[128 = 0]
<19> [121 105 150 144 133 116 154 128 113 112 104 137 151 121  82 181  91 105
 137 185 191 102 108 146 153 109  73 110 119]
<26> [120 141  99  94 147 185 107 105 111 171 137 138  95  98 151  63 147 152
  99 111  74 110 122  80  95 134 165 124 133]
<26> [163 114 100 158 102 158 106 123 115 112 143 119 100 119 118 108 136 120
 148 114 170 126 162 128  80 108 102 127 162]
<16> [124 184 164 101 143 112 111 148 134  75 122 129 124 145 105 177  91 108
 146 151 155 101 126 122 144 147 111 118 163]
<25> [123  98 153 143 149 149 124 118 123 108 110 145 146 161 114 133 124 109
 138 135 115 110 123 113 136 138 159 132 109]
<16> [138 132  82 116  82 118 127 123 115 193 153 112 124  88 154  82 154 164
  97 105 130 170 138 143 107  85  83 112 152]
<19> [117 136 145 127 117 151 109 157 124 120 139 138 160 185 153 141 125 150
 148 113  85 121 142 132 141 156 158 104 151]
<19> [178  66  70 165 112 140 192  95 174 168 152 113 131  19  97  87 148 137
 106 157 113 155 114 173 151  87 152 146  96]
<25> [124 123 148 140 129 142 111 126 113 144 117 140 117 147 128 145 137  90
 133 135 152 130 148 134 127 113 110 153 148]
<25> [162 150  46  99  91 109 168 104 145 178 168  86  84  65 189 130  92 144
  77 133 120 191 143 151 109  91  70 110 167]
<16> [ 54 188 157  76 175 116 134 152 114 181 108 145 106 120 159 157 131 139
 109 148 106  98  95 116 155 168 133 145 101]
<16> [112 131 149 106 166 163 126 122 131  91 122 150 159 141 109 125  97 152
 130 144  72  72  95  90 153 174 194  89 112]
<26> [130 106 105  90 152 204 120 139 105 168 104 128 105 116 113  61 177 132
 135 148  91 120 105  81  71  85 131 148  99]
<19> [108 131 151 140 145  82 185 115 145 140 117 133 131 111 135 233  64  85
 106 191 162 131 118 178 201 137  95 136 124]
<25> [146  80 138 133 106  98 148 154 131  92 105 115 198 151  71 116 142 143
 156 145 146 147  95 137 130  82  96 105  86]
<25> [111  74 151 158 164 196 148 123 123 133 110 161 155 153 118 156 112 112
 143 170  87  82 117 128 163 155 187 127 101]
<26> [ 60 205 150 107 152  75 158 195 149 131 137 126 129 111 153 191 119 188
 146 136 116  85  95 163 181 219 150 120  90]
<19> [121 158 124  84 140 128 120 124 129 150 126 120 104 149 173 127 124 116
 105 118  88 158 133 106 116 123 129 142 141]
<25> [121 155 176  89 199 132  82  83 124  60  88 144  89 173 113 114 112  64
 117 113 115 105 119  38 102 150 174 164 117]
<26> [125 155 153 111 143 109 133 106 153 120 135 140 143 115 125 154  95 113
 101 143 104 124 121 134 184 146 158 123 149]
<19> [148  80 120 169 118 166 159 107 118 127 130 134 132 149 141 204  61  85
 131 180 153 125 155 160 147 114  94 108 164]
<19> [140 190 120  93 127 155  89 133 148 148 158 127  92 110 155  92 154 133
 117  98  77 138 154 117 122 141 172 149 181]
<26> [ 87 150 149 133 125 131 125 160 109 147 132 146 146 138 138 166 118 155
 140 138 137  91 126 150 157 164 121 103 138]
<16> [134 178 115 120 127 146  84 138 117  98 144 118  70 143 154 118 129 130
 146  89 143 113 162 100  74 158 127 133 168]
<26> [ 73 213 178  93 124 103 124 231 133 110 136 136 179 153 116 195 120 192
 177 153 122  74 102 167 187 191 124  83 142]
<25> [ 79 174 169 105 120 103  99 183 129 161 134 146 174 145 132 107 185 182
 139  95  88 118 113 144 168 162 165 126 119]
<16> [111 175 117 131 113 127 148 160 142 161 163 133 130  54 121 156 119 174
 129 155 140  90 122 180 176 160 124 103 155]
<16> [ 61  99 148 131 168 194  97  85  44 210  95 189 119  83  96  73 155 137
  94 145 158  41  97  76 115 127 122 117 103]
<26> [ 79 122 138 135 117  89 128 177  94 146 107 124 147 163 140 126 168 171
 153 102 157 125 110 134 105 139  91 124  73]
<25> [135 150 108  77 132 116 153 135 150 133 134 111 140  98 126 112 117 158
 109 146  86 142  94 119 138 116 130 107 117]
<25> [159  89 124 112 108 108 147 113 158 101 134 120 208 143 108  89 121 158
 112 121  62 165 100 122 157 103 165  86 108]
<16> [120 111 136  86 137 187 110 147 110 151 113 145 175 132  91  59 168 166
 134 141  68 105  90  90 120 102 157 103 110]
<16> [ 97  89 161  68 169 150 108  81  80 144  75 159 176 173 109  72 124 120
  83 138  79 119  75  39 118  90 136 100  87]
<26> [141 130 119 110 123 144 107 117 124 127 132 127 128 130 127  88 139 134
 119 111 107 136 130 103 108 113 137 121 141]
<19> [145 102 123 108 132 155 169 143 158 141 126 122 167 138 129 146 115 126
 129 173  60 152 109 147 165 106 153 122 118]
<26> [107  82 101 209 113 123 153 100  99 161 140 135  98 126 183 169 106 127
 120 108 179 120 163 163 119 162 108 128 115]
<16> [143 160 138 129 123 134 133 190 166  96 140 114 128 131 110 159 143 133
 180 144 121 122 135 165 143 147 146 146 139]
<19> [108 150 130 102 138  97 166 114 141 177 128 125 118 114 171 186  89 104
  85 162 113 159 123 155 175 123 105 139 138]
<19> [115 163 120 127 123 108  98 108 109 148 139 129  83 108 153 110 138 127
 106  90 161 128 149 115 102 139 109 140 150]
<26> [164 157 137 101  97  91  83 110 145  77 149 118 162 153 118  85 125 138
 113  78 109 163 141 105 127 113 140  98 176]
<16> [161 165 129 103  95 105 105 173 141 106 130  97 116 153 120 133 153 107
 159 122 157 177 152 143  98  81  72 151 170]
<19> [132 142 140  97 111 179 105 162 116 141 134 141 170 133  97 114 136 152
 144 157 104 106 121 129 141 104 120  90 172]
<25> [146 114 128 130  94 120 125 126 135 153 140 127 164 135 130 117 140 127
 116 123 113 168 141 153 150  92 118 122 156]
<25> [ 87 137 140 126 192 148 142 149 107  92  90 133  81 131 112 160 115 123
 163 158 160  55  96  92  96 179 131 144  65]
[138  93 137 137 135 153 139  82 129 145 126 147 147 138 136 146  93  91
  97 152 102 137 136 129 162 112 145 122 148]	<26>
[ 74 133 143 160 182 169 119  64  88 121 131 182 102  85 125 147  64 143
  98 136 149   8 115  88 152 223 180  84 123]	<16>
[102 142 114 129  93 129  97 121  80 183 146 139 127 124 162 106 136 163
 104  95 151 125 147 127 110 124  85  93 165]	<19>
[127 124 148  98 151 187  91 157 115 109 105 138 139 170  99  79 170 132
 162 126  86 104 114  79  92 120 163 136 114]	<16>
[145 111 134 142  68 104 120 144 145 154 156 131 209 135 120  96 163 167
 124 101  97 170 137 174 173 101 140 101 153]	<25>
[142  69 122 166 117 148 138 125 125 149 120 133 144 120 104 103 165 119
 140 133 137 138 130 145 123  97 131 149 103]	<16>
[100 130 146 143 121 149 128 124 111 153 142 156 157 148 155 175  88 138
 117 142 113 100 140 150 176 161 139  89 163]	<26>
[134 141 128 141 164 163  99  60 148  90 157 153 103 126 160 100  95 129
  97  78  57  90 148  81 140 210 252 120 146]	<25>
[110 104 120 125 134 164 148 153 115 154 119 131 141 153 149 140 129 145
 141 148  95 120 117 131 124 132 132 118 105]	<26>
[122 120 107 138 112  99 172 149 156 179 141 112 133 103 160 140 151 146
 120 130 104 169 124 179 156 124 131 151 100]	<16>
[180  82 121 178 114 132 140 105 158  51 142 120 152 145 104 141  94 113
 150 124 131 131 146 139 136 136 161 111 134]	<16>
[102 184 155  96 115  83  82 141 125 155 135 132 130 155 161 104 167 138
 110  72 111 159 142 123 133 136 133 146 152]	<25>
[168  99 150 139 115 151 109 101 139 116 128 142 163 137  88 115 129  86
 123 142 122 145 144 132 152  84 140 132 169]	<25>
[118  55 147 163 135 105 162  79 113 158  99 149 166 115 100 142 115  93
  96 161 161 136 107 143 167  91 106 132  88]	<16>
[143  55 122 170 123 142 143 147 139  76 121 121 177 191 123 105 148 157
 173  99  85 132 120 121 109 148 186 116  64]	<19>
[167 157 138  77 120 130 119 132 165 111 138 125 169  81  61  88 137 135
 118 156  98 135 102 125 162  85 141 111 161]	<25>
[ 87 157 119 145 110 127 104 170  88 149 140 132 109 124 146 121 156 183
 154  95 172  88 137 135  95 167 100 109 127]	<26>
[140 108 127 123 140 167 139 115 118 113 115 123 112 207 182 196  65  73
 129 155 105 150 157 117 116 122 112 126 159]	<19>
[114 150 140  91 144 116 111 120 115 121 112 127 118 159 145 126 118 116
 114 118 118 137 122  92 111 126 118 128 129]	<16>
[ 98 133 185 119 161  95 148 141 132 124  89 143 147 142  96 192 113  83
 133 181 157 117 101 144 179 124 107 154 103]	<16>

(89) [122 127 153 182 150 105  97 147 106 136 132 121 134 117 146  95 151 120
 137 123 128 130  99 147 103 158 131  77 109]
(98) [109  84 107 187 158 134 126 126 148 156 119 141 156 109  83 180 126 115
  93 123 103 142 159 172 123  92 108 128 134]
(98) [132 114 142 115 163  99 116 123 105 175 132 186 156 101 118 160 116 161
 152 173 140 165 162 142  87 109 128 142 175]
(91) [139 113 147  94 124 121 123 112 119 132  87 107 128 122 134 169 101 126
 170 157 123 117 126  97 136 145 152  88 156]
(98) [125 120 109 126 131 136 129 128 136 124 108 123 123 134 127 158 119 120
 113 119 118 128 132 130 135 113 130 115 135]
(90) [146 113 158 110  84  96 137 134 110  78 135 165  84 103 187 107 155 137
 172 161 171 138 119 105 157 143 133 152 136]
(98) [129 106 138 158  92 132 141  99 156 123 178 132 128 110  72  84 156 119
 146 142 143 117 150 145 168 140  92 196  80]
(91) [130 125 122 124 107 154 117  90 154 131 108  50 127 150  74 126 112  92
 151 118 106  80 117 112 168 166 128  89  85]
(91) [118 135 124 162 130 129 146 150 133 121 175 166 133 119 134  90 157 140
  89 111 138 147 135 156 116 104 106 188 116]
(97) [129 111 122 143 101 127 129 130 137  91 118 120  97 126 145 126 145 108
 129 120 135 120 117 127 164 134 124 118 109]
(98) [130 115  86 105 120 127 130 131 134 107 103 160  95 134 147 176 125 125
 109 123 137 147 146 134 149  91 124 131 148]
(90) [137  90 130 138  68 124 142 108 151  77 133 129  85 110 125 120 154 105
 155 142 150 115 134 122 200 138 110 160  98]
(90) [144 195 129  74 133 107 106 132  94 142 177 165 113 152 150  49 142 164
 151 134 169 146 119 123  91 148 125 151 117]
(98) [126  92 105 121 145 127 127 106 141 159 108 156 144 114  85 199 106 132
 128 152 120 147 174 146 130  92 117 139 159]
(91) [135 146 171  96 143 118 136 157  93 121  91 112 140 125 199 146 103 147
 143 139 119 126  93  82  92 143 177  82 181]
(90) [118 141  99 129 129 169 137 100 165 155 147  88 153 154  49 120 112 114
 102 103 102 103 147 140 141 123 108 155  93]
(97) [117  78 202 238 121 102 131 151 120 107 142 113 146  72 151  92 171 110
 147 142 124 118  96 141 132 167 127 112 105]
(89) [132 147 118  84 107 160 160 105 153 133 151 114 140 144  88 119 109 137
 121 126 123 112 148 110 144 118 121 191 123]
(89) [108 106  98 153 168 143 139 162 133 130  73 131 145 128 155 218 103 121
  61  99  89 146 132 142 105  73 145  88 179]
(97) [121 172  84 113 104 168 147 151 147  77 125  90  92 177 161 101 133 108
  67  60 117 105  95 115 152 118 132 127  97]
(97) [139 154 104  71 111 130 132 145 116  87  99 133  84 154 192 142 120 131
 119 113 141 131 109  98 139 118 149 108 148]
(89) [132 128 174 144 135 114 121 105 121 170 173 129 167 106  80  80 134 145
 173 163 136 124 139 133 108 161 116 159 111]
(97) [124 170 120  71 157 162 160 150 124 143 101 107 162 156 153 169  77 152
  83 105  95 126 122  93  84  97 164 126 185]
(98) [127 107 102 111 131 138 130 110 143 139 101 129 129 130 101 185 106 122
 123 135 117 131 154 131 143 104 126 125 146]
(89) [126 198  75  42 124 193 166 131 153 122 119  83 131 195 124 138  81 135
  64  72  99 104 124  91 124  96 146 154 139]
(97) [131 103 141 152 132 103 105 105 124 155 150 153 136 104  88 116 143 130
 167 162 145 139 150 153 129 142 106 138 113]
(90) [132 145 134 119 143 121 104 109 119 164 145 123 143 135  94 102 124 135
 154 140 132 125 133 134 109 150 122 119 113]
(89) [149 141  82  34  91 124 128 120 123  82  92 155  58 155 177 165 116 131
 142 133 159 138 135  96 167 109 139 125 152]
(90) [116 142 150 126 191 138 136 152 109 180 100 114 194 126 136 176  83 152
 101 126  86 136 124 118  55 110 162  94 190]
(90) [120 174  93  93 119 188 170 116 168 139 166  97 153 169  73 103 106 134
  73  87 105 106 145 121 132 102 114 204 108]
(90) [127 132 161 107 143 136 163 149 117 134 114 128 164 115 160 159 100 154
 116 139 110 132 125  98  95 111 158 143 185]
(97) [135 154 154 123 137 102 116 151  94 124 143 149 121 125 177  86 144 147
 143 134 149 141 104 121  96 147 140 117 134]
(91) [131  92 155 140 116 117 141 123 129 119 117 134 133  98 133 153 128 128
 150 156 129 129 135 119 143 129 132 137 146]
(91) [134 145 126  94 145 119 115 136 107 136 104 132 124 139 157 147 111 139
 136 132 129 136 119 113 105 129 148  92 156]
(91) [130 176  70  82 155 119 121 136 116 159 186 229 119 149 122 103 140 174
  90 121 165 186 173 169  85  71  96 209 142]
(91) [149 150 112  28 123 135 116  80 127 162 109 116 127 154  87 157  82 142
 178 160 134 118 154  94 133 138 139 124 148]
(98) [126 102 129 133 167 102 117 126 113 173 128 191 155  98 113 174 120 154
 135 165 134 170 169 156  91  95 121 143 174]
(89) [118 110 161 189 162 107 108 140 111 157 133 130 160 102 123 119 140 128
 135 138 118 136 119 152  93 144 128  97 127]
(97) [140 171 115  63 131 120 123 145 101 116 117 148 103 153 184 124 117 150
 128 123 146 142 114 104 106 123 149 115 156]
[120 168 131 131 138 146 142 156 124 120 141 107 139 149 155  93 128 134
  90  92 115 120 100 120 103 129 140 129 123]	(97)
[123 195 213 126 119 165 196 180 116 100 161  55 179 137 194  41 118 152
  97  93  98  85  57  61  85 164 176 161 136]	(91)
[126  70 140 169 106 115 145 114 147 119 145 164 129  84 102 145 150 124
 140 158 140 141 161 150 161 111 102 182 126]	(91)
[134 137 138 152 107 106 100 135 114  97 141 119  89 132 158  66 166 111
 153 119 153 119  93 132 145 171 123  95  81]	(89)
[128  85 171 157 104 121 164 127 138 112 144 145 144  83 127 134 140 134
 143 159 132 130 142 122 148 123 123 185 141]	(91)
[133 143 151 135 112 110 128 165 102  79 123 130  95 126 212  92 153 128
 130 116 146 129  82 109 126 148 147 102 126]	(97)
[130 154  95 122  84 133 136 162 129  44 128 130  54 156 207  88 164 109
  92  79 152 124  89 119 167 125 128 125  97]	(98)
[118  99  88 174 118 136 107 114 155 116 117 111 103 135  93 139 146  88
 112 104 121 118 133 162 170 126 102 101  82]	(90)
[129 143 117 131 143 113  98 130 113 140 134 141 118 137 131 108 139 129
 134 124 140 138 122 144 112 138 123 102 115]	(90)
[134 159  83  83 127 149 100  90 143 152 121  90 116 174  72 123 107 113
 138 113 123 106 135 127 143 144 119 100  94]	(91)
[131  92 145 154 124 104 109 121 121 124 108 131 118 105 132 145 138 115
 162 152 134 130 126 133 143 145 128  93 127]	(90)
[128 155  82 107 100 168 139  75 177 152 198 117 132 161  16  70 133 123
 118 112 135 107 170 151 164 124  76 222  58]	(91)
[115 168  87 138 180 145  86 116 130 192 142 106 157 168  64 108 115 124
 100  95 106 126 134 166  86 131 113  91  96]	(90)
[133 120 129 101 109 130 146 149 122  81  80 118  99 130 195 170 117 122
 122 122 125 124 107  93 147 119 157 100 162]	(97)
[123 104 161 164 128 130 143 107 143 158 166 128 171  98  70 110 133 134
 145 153 122 123 152 141 127 135 109 179 116]	(89)
[127 157  87  98 115 153 134 130 142 108 125 114 104 164 133 123 123 119
  96  93 126 119 122 122 144 115 126 132 113]	(97)
[135 152 147 113 117 133 130 109 130 143 165 114 141 134  97  75 131 137
 152 136 136 113 128 119 126 155 121 159 102]	(89)
[127 127 132 109 143 148 127 108 137 158  97  79 158 139  92 165  89 121
 137 132  96 105 130 109 122 138 145  93 141]	(98)
[136 124 103  92 130 119 117 105 128 147 130 164 119 130 103 151 120 140
 145 151 145 147 162 137 132 111 115 148 141]	(91)
[142 149 157 130 112  96  92 120 102 122 158 126 103 128 141  47 160 128
 185 143 163 121 100 125 129 187 123 106  84]	(89)
[129  75 175 190 107  96 124 137 119  95 119 131 114  82 159 124 161 110
 163 153 140 126 110 131 154 155 129 106 119]	(97)
[132 158 170 114 140 137 136  99 129 187 186 110 187 126  59  69 115 155
 160 153 124 112 142 121  95 158 120 181 113]	(89)
[114 103 143 191 178 102  99 160 102 148  98 139 148 105 158 160 134 124
 115 127 111 149 113 155  85 125 141  57 152]	(89)

<54> [ 92 161 153 123 130 125  94 164  97 107 168 106 137 130 136 147 130 157
 112 177 133 122 138 122 133 118 111 113 178]
<51> [ 92 123 148 128  77 158 153  76 114 141 122 191 146 137  39 111 111 138
 153 126 136  47 113 134 115 167 111 137 128]
<48> [ 93 155 148 130 131 113  89 173  92 104 167 113 154 131 146 125 138 160
  79 157 126 114 127 142 141 108 113 116 155]
<48> [145 106 146 136 130 121 138 116 173 140 151 130 116 132 109 120 119 154
 133 109 121 144 133 143 149 150 130 128 134]
<49> [144 111 153 171 128 127 108 191 168 132 196 113 154 113 128 113 123 135
 105  83 140 179 135 137 144  93 137 114 126]
<58> [143  92 101 138 157 117 172  90 118 155  70 152 144 162 134 121 151 126
 123 103  87 138 100 172 150 144  90 142  78]
<58> [119 129 109 152 116 145 124 155  88 128  99 144 192 121 131 110 137  78
 106 103 150 106 101 112 101  79 131 137  74]
<58> [148 125 181 130 121 132 107 114 192 131 131  86 172 122 121 127  99 129
 126 146 182 102 112  47 117 132 176 152 130]
<48> [138 159  79  71 121 130 137 103 118 107 112 126  10 101 142 158 120 110
 192 158 125 145 181 117 102 150 154 110 172]
<51> [140 149 110  98 136  69  96 173 141  83 182 108  78 104 155  96 123 190
  81 129 141 146 165 158 161 108 163 101 151]
<51> [110 139 159 108 121  93 125 117 139 108 148 128 165 144  70 106 101 215
 112 176 180  73 124 110 160 139 126 122 149]
<48> [147  81 181 170 144 103 131 119 185 152 129 120 235 160 110  85 124 170
  64  96 142 106  73 129 170 128 125 157  73]
<51> [156 109 125 149 148 156 133 130 154 155 123 105  96 123 173 162 142  72
 157 100  89 197 135 127 114 133 127 134 129]
<50> [129 120 183 132 140 129 105 117 180 140 186  97  75 134 158 152 133 157
 120 132  67 162 144 158 151 183 123 130 191]
<48> [121 144 149 146 128 120  78 188 122 108 158  96 181 112 166 111 131 120
  67 124 152 123 115 105 123  80 154 130 118]
<54> [107 139  78 122 112 150 124 107  46 127  44 165 141 122 184 109 167  37
  84  96  80  69  90 151  80 115 134 157  59]
<51> [156  82 158 164 161 129 160 107 177 168 107 113 192 164 109 138 125 140
 142 119 135 158  96 111 155 137 101 145  99]
<49> [ 80 145 147 135 132 134 102 132  66 125 119 132 165 149 162 132 159 125
  73 149  80  87  98 159 128 134  92 140 131]
<58> [168  95 172 133 157 139 142  78 218 166 137  87  77 143 149 171 123 131
 172 129  86 187 138 118 144 193 130 144 167]
<58> [116 145 114 104 131 128 124 108 100 120 101 126 102 130 154 140 139 117
 127 152 108 109 129 130 116 143 127 133 137]
<51> [115 154 155 113 120 122  88 144 133 106 159 100 120 114 149 130 121 141
 105 155 138 110 137 106 122 129 154 128 163]
<48> [115 134 129 133 124 137 125 141 112 127 144 133 122 127 125 136 132 127
 132 130 118 136 135 140 127 126 113 119 142]
<54> [106 124 196 147 117 146 109 115 151 141 152 115 175 143 111 135 120 143
 113 146 127  94 104 106 130 154 121 146 150]
<58> [142 112 110 150 141 134 146 142 123 142 111 132 153 133 129 131 135 106
 138 107 132 159 120 129 128 103 113 127  98]
<48> [158 118 129 129 194 111 137 134 149 141 111  68 122 155 180 177 141 140
 150 166 114 209 133 112 154 128 102 125 147]
<49> [138 105 134 144 148 132 134 105 133 151  95 123 144 146 166 130 150 104
 105 107  83 134 100 147 131 144 116 151  99]
<51> [113 132 182 156 117 197 101 111 133 158 112  97 158 127 166 177 137  40
 145 138 101 119 101  70  75 146 133 163 143]
<50> [140 125  98 119 117 118 133 123 124 120 107 146 122 114 131  99 128 113
 114 100 136 111 125 135 120 116 153 132  92]
<51> [142 105 143 134 146 125 165  99 160 150 118 126 145 156  83 144 114 163
 171 147 146 145 124 114 152 149 100 127 134]
<48> [ 95 134 111 127 140 147 158 113  68 141 109 153 114 157 111 166 147 131
 168 161  90 139 132 162 132 147  57 115 153]
<51> [139 100 140 151 135 159 160  97 148 165 104 134 142 146 109 153 128 102
 172 118 115 150 115 117 122 149 103 140 119]
<49> [148  81 155 151 168 113 146  81 162 166  92 119 162 172 163 123 154 140
  88 104  64 137  83 167 163 169 100 162  91]
<54> [126 144 163 139 123 125 102 176 151 112 174  93 177 117 100 132  99 155
 133 159 204 134 136  65 130  90 146 115 153]
<58> [105 153 146 136  91 147  90 169 117 109 173 129 141  97 119 117 117 110
 112 122 155 104 136 106 102 101 155 121 144]
<49> [150  84 179 191 150 118 112 174 188 153 191 106 181 139 144 109 137 151
  73  68 102 185 109 165 170 115 116 131 111]
<49> [111 151 119 121 104 159 111 126  93 121 103 131 129 110 147 137 132  69
 132 134 131  96 122  97  82 117 147 139 123]
<50> [ 87 129 159 130  76 149 123  99 119 131 164 183 113 125  77 102 124 145
 113 106  94  61 125 174 124 174 120 132 147]
<54> [158 124  40  90 139 125 185  85 103 131  49 157  57 124 126 140 132  92
 196 124 127 150 150 133 110 132 129 121  99]
<54> [143 128 108 133 136  97 132 165 127 110 121 123 191 126 102  98 111 154
 113 131 204 124 120  95 141  70 142 118  89]
<49> [131 130  83 110 139 143 155  96  94 138  79 143  71 133 153 156 148  88
 167 130  84 148 138 150 111 147 108 128 127]
<50> [ 94 147 164  95 101 123 115  82 128 115 143 142 103 134 100 120 117 174
 116 165 116  55 129 136 133 185 133 136 171]
<54> [ 63 183 121  96 107 183 103  96  27 120  80 134  88 127 179 184 158  51
 146 188  67  72 124 118  64 159 106 143 171]
<50> [116 130 167 137 117 136 105 140 151 129 185 121 105 121 129 133 126 145
 117 122 102 137 141 148 136 150 128 123 169]
<58> [115 148 121 129 118 163 107 141  98 127 123 120 105 110 168 154 141  65
 139 129 105 136 135 115  88 119 135 131 141]
<50> [ 99 128 135 161 104 163 136 155  95 139 148 159 169 129  82 132 127 110
 146 116 139 124 122 132 115 106  94 117 126]
<54> [151 128 102 127 112 157 126 129 141 133 120 129  76  94 155 137 128  58
 157  90 118 156 147 115  89 122 165 130 119]
<50> [112 136 141 132 110 140 120 135 122 125 151 138 128 122 109 128 123 131
 131 129 130 115 133 129 122 131 126 123 144]
<48> [139 119  90  97 100 142 172  56 129 137  72 176  80 122  86 119 115 104
 181 115 131  88 134 125 104 165 144 138 106]
<49> [136  99 153 130 161  89 147  95 158 142 123 124 153 170 118 115 133 200
  98 138 106 124 106 163 183 163  98 137 122]
<50> [115 124 167 160 172 144 133 153 123 151 143  85 176 166 130 190 135 145
 161 181 126 188 121 105 148 122  62 119 169]
<49> [118 123 143 158 127 147 121 166 129 138 186 132 109 124 126 144 137 128
 137 106  96 178 147 166 137 125  99 108 159]
<50> [148 148 100  93 122 129 124 116 136 112 105 111  78 102 147 140 115  99
 161 145 155 131 152  84  99 125 173 127 137]
<58> [153 130 114 125 151 113 138 145 139 122 102  98 167 130 122 136 112 132
 150 156 195 148 126  68 129  89 140 124 111]
[149 139  77  96 169  85 152 145 116 108 118 110  86 136 132 146 126 174
 162 168 152 184 163 133 158 109 111  96 146]	<51>
[133 136 147 124 107 177 121 106 157 143 139 114  69 105 135 171 117  73
 189 132 114 147 152  91  87 159 150 134 171]	<54>
[133 122 142 124 123 136 139 110 157 137 146 129  96 128 105 142 116 141
 162 132 124 141 144 127 132 156 126 123 157]	<51>
[118 134 155 141 138 103 100 171 132 113 171 108 168 133 133 112 128 173
  79 137 142 129 123 135 155 106 124 120 137]	<50>
[117 133 134 119 101 154 136 103 133 134 142 149  82 118  99 141 119 118
 167 128 115 118 146 132 112 160 128 124 158]	<51>
[166  89 115 157 192  85 142 147 146 145 102 102 179 161 180 114 155 148
  76 100 105 185  98 162 176 103 104 137  71]	<50>
[114 124 127 184 152 182 132 193  91 158 159 114 134 134 153 194 155  70
 175 119  88 233 141 143 115  93  61 105 156]	<48>
[102 134 165 123  97  87 100 134 134  99 164 149 192 130  81  57 109 207
  45 128 168  34 104 140 158 125 150 133 112]	<51>
[112 114 178 171 141 118  92 162 130 135 156 111 211 147 161 105 149 143
  39 107 101 116  85 153 152 113 113 145 106]	<49>
[114 148 147 124 131 113 104 159 122 108 155 105 157 128 124 127 119 161
 109 163 162 118 130 105 138 108 130 119 150]	<50>
[130 135 101 132 102 199 136 113 111 149 103 141  61  97 152 172 137  14
 199 102  92 156 148 110  60 137 140 133 137]	<49>
[154 115 147 120 132 118 134 120 196 133 181 114  57 119 114 139 110 167
 162 121 118 177 167 142 152 164 140 112 177]	<51>
[135 107 141 146 143 130 139 123 147 147 142 128 120 142 132 136 137 137
 130 111  93 160 127 160 147 146 104 128 134]	<49>
[119 132 125 144 103 127  88 159 111 114 142 142 147 103 170  81 146  94
  48  71 104  96 110 159 112 102 162 140  88]	<51>
[181  87 127 113 187  68 184  90 204 143 119 104 117 170  90 133 108 230
 167 156 154 185 140 133 202 159 104 117 135]	<58>
[114 176 158  77 146  98  94 126 132  91 135  65 125 133 139 158 105 186
 134 238 183 101 144  55 135 135 148 123 196]	<50>
[157 119 137 120 120 134 110 116 187 133 166 114  31  98 173 131 130 107
 130  85  74 167 159 156 122 167 170 131 157]	<50>
[125  90 154 164 151 128 145 115 140 162 136 139 152 164 132 128 151 147
 104  99  66 151 103 188 163 156  77 138 117]	<50>
[123 121 122 107 137 149 169  51 117 153  63 142 106 157 113 164 132 114
 184 163 102 109 118 118 118 181  98 145 135]	<50>
[112 142 165 119  88 133  92 128 154 113 186 134  92 102 119 108 114 143
 104 116 119  92 144 137 121 155 164 128 165]	<51>
[141  84 128 184 131 167 148 122 132 174  99 150 172 138 145 126 153  55
 120  55  81 153  90 153 113 122 107 152  66]	<58>
[144 135 109  96 163 118 143  91 126 130  74  98  96 144 165 164 135 122
 159 174 118 145 132 104 126 149 124 136 139]	<58>
[170 116 111 113 146 121 143 103 169 135  96 105  99 123 148 139 120 111
 157 126 140 157 136  97 123 135 157 137 117]	<48>
[147 111 154  98 148  81 146  68 181 128 112 116 131 157 101 111 109 212
 119 162 145  95 118 122 173 177 135 141 134]	<58>
[122 133 157 148 133 104  94 187 141 111 192 107 163 123 131 108 124 172
  79 124 147 143 131 138 156  97 131 113 141]	<54>
